Each row is followed by one of two labels, saying whether the row has a hidden trait. Each part has a new trait and two new labels.
[  5   6  10  13   1 -10 -13  16  17  10   5   5  -6 -10  -9  -8 -18 -14
   0] => J603
[  1  -5  12   5  -1  -6  -7  23  21  10   8   2   1  -9  -6 -16 -12 -16
  -6] => J603
[-12  34 -27  34  -9  37 -15 -10   8  -9 -33 -25 -26 -15  -2 -28  -4  33
 -21] => J102
[ 18   9  21   1   2 -11  -7   6  -4  -6  -5 -13  -9 -21  -7   4   3  -1
  20] => J102
[ 10  -5   1 -18  -2 -14  11 -13 -23 -16   2   0   5   5   4  31  12   3
  16] => J102
[ -1 -11 -11 -15   1  -1  15 -18 -35  -3   0   4  10  20   9  16  12   0
   9] => J603
[ 15   9  16   1  -5   1  -4   7  -6  -6  -8 -12 -13 -18  -3   1   6   5
  22] => J102
[ 15   8  21  -5   3  -5   0   5 -17  -5  -3  -7 -15 -17  -3  12   9   2
  30] => J102
[ 14  -4  15 -13   0  -9   5  -5 -30 -10  -5 -11  -2   1   1  15  19   5
  16] => J102
[ 20 -11  36  -6  12 -28  -5  35  14  13  26  12   8 -11 -10   2  -8 -30
  12] => J603
[ -8  -1   2  10  -1   6  -7  14  39   8   6   1   3  -4  -3 -14 -17  -7
 -23] => J603
[-14  -9 -11   6  -1  -4  -2   8  29  16  11  11   4   6   0 -10 -10  -8
 -14] => J603
[  1 -18  -2 -24   2 -12  10   3  -4   6  20  23  19  10   2  12   6 -15
   2] => J603
[ -6 -15 -14 -11   0  -3   8  -4   2   3   9  17  16  13   4   6  -5  -8
  -6] => J603
[ 11   3  10  -4   3  -8   0 -12 -21 -12  -3 -15 -11  -4   0   9  13  13
  14] => J102
[  3  -1  -3 -10   3  -2   9 -16 -22 -14  -8  -2   1   6   6  25  17   6
  10] => J102
[  5   8   1  -2  -5   8   3  -7 -19 -12 -12 -17 -10  -1   3   5  15  16
   8] => J102
[  8  -7  -2 -24   3 -13  20  -9 -44  -8   4  18   9  10  10  21  14   2
  11] => J102
[ -3 -12   8  -6   6  -5  -6  15  31  14  15  13   7   5  -4   0 -12 -15
  -7] => J603
[ -2 -19  -6 -23   1 -11  11  -2  -4   4  10  16  17  12   6   8   6 -11
   0] => J603
[ -5 -19   7  -5   4  -7   0   9  24  16  15  12  10   5  -1   0 -15 -18
  -6] => J603
[ -3   7   7  20   6  -2 -14  19  23   7  -1   3 -10  -7  -7 -15 -17  -7
  -5] => J603
[ -2   0   5  11   2  -1  -8  22  24   9   5   2   1  -9  -4 -18 -12  -9
 -13] => J603
[ 11   2   7 -11   1  -8   6 -14 -25 -11  -8  -6   0   4   4  23  20   0
  16] => J102
[  1  -4  12   4   1  -2  -5  25  37   7  10   3   5  -6  -5 -10 -11 -14
 -10] => J603
[ 20  -1  25 -13   8 -15   4  -1 -20 -11   5 -11  -6  -6  -2  21  15   2
  23] => J102
[  5   1  25  12  -1  -8 -11  14  22   4   9  -4  -5 -18 -10 -14 -17 -10
   2] => J603
[ 12  -3  15 -17   3 -12   7  -6 -35  -7  -4  -6   1   1   2  16  23   3
  18] => J102
[ -2  -8  17  -2   1 -11  -5  28  26   9  17   6   8 -10  -5 -11  -9 -18
  -8] => J603
[-10 -19 -12   0   1   4   1  -1  11  10  13   8  13   7   3  -5 -12  -5
 -18] => J603
[  1   7  -2   0   4  10   5 -11 -32 -10 -18 -13  -2  -1   4   6  20  15
   7] => J102
[ 10  -4  22  -2   1 -16  -4  30  22  10  16   7   7 -12  -6  -9  -7 -26
  -3] => J603
[  5 -11  -2 -16  -4  -5  19  -9 -29  -8   4   4  10  13  11  17  14   3
   7] => J102
[ -6  -6 -15  -9 -10  10  16  -5 -34  -6 -10  -1   5  18  11   4  13   8
   3] => J102
[  9   8   0   1  -2   1   2 -11 -18 -14 -11 -17  -9  -5   2   5  14  18
   8] => J102
[ 16 -24  39 -21   7 -39  -2  24  33  10  35  18  14  -1  -9  13 -11 -28
   3] => J603
[  6   3  20  15  -2  -4 -13  17  19   8   4   1  -5 -11 -10 -10 -19 -11
   0] => J603
[  1  24  -3  18  -2  11 -17  -1  10  -3 -14 -15 -17 -14  -9 -14  -2   9
   1] => J102
[ -5 -23   2 -10   3 -12   4  12  20  15  17  11  12   0   1  -5  -6 -16
  -2] => J603
[  4  16  -4   7  -3   3  -2   4 -12  -8 -14 -10 -20 -11  -1  -1   9  11
  18] => J102
[  4  -8  15  -1   2 -22  -5  22  31   9  17   9   9  -7  -2  -6 -15 -17
 -11] => J603
[ -2  -5   9   4  -3  -4  -5  20  40   9  13   4   6  -7  -5 -14 -13 -13
 -13] => J603
[-27   9 -25  22  12  27  -6  -1  41  14 -11   4  -2  11   3 -20 -15   6
 -31] => J603
[  5 -30  22 -17  -2 -24   5  13  17  17  27  16  18   2  -1   5  -5 -26
   3] => J603
[  3 -18  16  -7   1 -20  -4  15  36  12  21  14   7  -1  -6   2 -13 -19
  -2] => J603
[ 14  17  12   8   0   2 -11   4   2  -7  -4 -13 -11 -18  -6 -10   1   4
  12] => J102
[ -3 -19  -8 -21   0 -10  10  -2   3   5  16  19  17  10   5   9   4 -12
  -2] => J603
[ -3 -26  -1  -6   1  -8   7   6  12  12  17   9  14   5   3  -1  -8 -14
 -11] => J603
[ 16  18  24   4   0 -14 -16   8   1   0   4  -5 -12 -13 -12  -4  -1  -6
  14] => J102
[  9  -2   0 -18   2  -8  14 -12 -27 -15   0  11   6   6   9  26  12   4
   9] => J102
[ 17   7  17  -3   1  -3  -4  11 -12  -6  -1 -10 -12 -21  -6   5   5  -2
  22] => J102
[ -7 -24 -14  -6  -1  -1   3   0  11   8  15  14  11  11   2   7  -6  -7
 -17] => J603
[-10   8 -26   4  -4  17   9 -25 -19 -14 -18  -7  -3  11   8  12   9  16
  -5] => J102
[ -3 -25  -5  -7   2  -8   3   3  14   8  16  15  14  11   3   7  -7  -7
 -13] => J603
[ -5 -21 -11  -6   4   4   3   2  13   7  13  12  14  12   0   5  -8  -6
 -12] => J603
[  2 -16  -4 -24   8 -12  12 -14 -30  -2  10   6  14  21   6  20  11  -5
   9] => J603
